[-60  14  48  29 -47  -6] -> Gapup
[-43 -64  18  28 -33 -26] -> zok
[ -9  27  -1 -14  14 -87] -> bire
[ 27 -14  -1  -9 -87  13] -> lalef
[-47  -6  47  14  29 -60] -> vuk
[ 13  -9 -15 -87  -1  27] -> Kori
order: [ 14  27  -9 -87  -1 -14] | bire
order: [ 28 -43 -26  18 -33 -64] | zok
order: [-60 -47  -6  14  29  47] | vuk
order: [-87 -14  -9  -1  14  27] | bire
order: [ 14 -87  -9  27  -1 -14] | bire
order: [ -9 -87  13  27 -14  -1] | lalef
order: [-60  29  14  47  -6 -47] | vuk

[ 50  53  23 -65]  kotam
[ 61 -61  22  32]  Vug
[ 64 -50  -6  38]  vup
[-65  24  53  49]  rusu
[ 57 -64  40  26]  Robib
[ 53 -65  49  23]  lup
[ 53 -65  48  24]  kegot
[ 63 -58  13  34]  zum
order: [ 49  53 -65  23] | lup
order: [ 49  53  24 -65] | rusu
order: [ 48  24  53 -65] | kegot
order: [ 32  61 -61  22] | Vug
order: [-65  24  48  53] | kegot
order: [ 23  49 -65  53] | lup

[ -5  -7  46 -36 -28 -26 -47  11  -5 -42 -26  -8 -20  36  24  52 -29 -34
 -30  13 -11   8 -35  12 -26  53  39  41 -27] : disoz
[-21 -43  49 -49 -53 -46 -66   9 -32 -53 -35 -13 -33   8   3  50 -29 -72
 -44 -23 -18  -3 -55  30 -43  39  31  37 -46] : gad
[ 21 -17  -1  11  11  12   8  17   1   5  13  11  -1   8   6   9  11   3
   6   9  12  18  -5 -20   0 -13 -41 -22 -17] : ketis
[-43 -33  39 -42  19  25 -25 -34 -22 -44  22 -47   6 -23  29 -49  20 -23
  19 -33  27 -48 -49 -27  34   7   4  31 -45] : lebuf
[ 27 -23  31 -42 -34 -49 -21  29  25 -33 -49  39 -33  19   6  22 -27 -25
 -45   7  34 -44 -43 -23 -48  20  19   4 -47] : kuro
[-21 -43  49 -49 -53 -46 -66   9 -32 -53 -35 -13 -33   8   3  50 -53 -72
 -44 -23 -18  -3 -55  30 -43  39  31  37 -46] : tumif
[ 30 -59 -17 -27 -28 -27  30   2 -19 -28 -25  48  22  24  34 -22 -42 -19
 -30  25  52 -37 -19  -7 -31 -21  18 -33 -10] : nad
[-47  18 -36  36  24  40  13 -47 -41  29  44 -51  33 -37 -20 -33  12   9
  41 -26 -47  38  41  19  41 -35 -31 -10  42] : Gakuf
order: [  4 -47  27 -23  31 -42 -34 -49 -21  29  25 -33 -49  39 -33  19   6  22
 -27 -25 -45   7  34 -44 -43 -23 -48  20  19] | kuro
order: [-47  27 -23  31 -42 -34 -49 -21  29  25 -33 -49  39 -33  19   6  22 -27
 -25 -45   7  34 -44 -43 -23 -48  20  19   4] | kuro

[ -6  34 -40  16 -24 -18   1  22  -7  -6 -46  19  24   0   0  35  12  26
   7 -30 -47  11  67  33  23  28  44 -43 -13  23  -8  33 -56  53   5 -30] = gizi
[  5  28  -6  35 -46 -13  12  24   0  11   0  16 -24  23 -30  23  44  35
 -56  67  33 -18  53  -7  -8   7  22  19 -47 -43 -30  33   1  -6  26 -40] = Folu
[ 18  -5 -72  30 -28   6 -11  18 -23   1 -25   6 -17  -1 -16  49  21  18
  10   3 -32 -45  39 -14  -4  23 -49 -24  -4  36  -4  27  23 -17 -14  -2] = kal
[ 18 -15 -72  13 -28   6 -11  18 -23   1 -25   6 -17  -1 -16  49  21  18
  10  49 -32 -45  39 -14  -4  23 -49 -24  -4  36  -3  27  23 -17 -14  -2] = Gaziv
[-25  36  -4 -32  13 -28  -2  39 -17  18 -15  23  27 -14 -72  21  -3  18
  23   6  -1 -14 -16  49 -11 -49  -3   1  18 -17 -45 -23  10  49   6 -24] = Tagas
order: [-56 -47 -46 -43 -40 -30 -30 -24 -18 -13  -8  -7  -6  -6   0   0   1   5
   7  11  12  16  19  22  23  23  24  26  28  33  33  35  35  44  53  67] | Folu
order: [-24   6  49  10 -23 -45 -17  18   1  -3 -49 -11  49 -16 -14  -1   6  23
  18  -3  21 -72 -14  27  23 -15  18 -17  39  -2 -28  13 -32  -4  36 -25] | Tagas
order: [ -4  23 -49 -24  -4  36  -3  27  23 -17 -14  -2  18 -15 -72  13 -28   6
 -11  18 -23   1 -25   6 -17  -1 -16  49  21  18  10  49 -32 -45  39 -14] | Gaziv
order: [-72 -49 -45 -32 -28 -25 -24 -23 -17 -17 -16 -15 -14 -14 -11  -4  -4  -3
  -2  -1   1   6   6  10  13  18  18  18  21  23  23  27  36  39  49  49] | Gaziv
order: [ 11  67  33  23  28  44 -43 -13  23  -8  33 -56  53   5 -30  -6  34 -40
  16 -24 -18   1  22  -7  -6 -46  19  24   0   0  35  12  26   7 -30 -47] | gizi

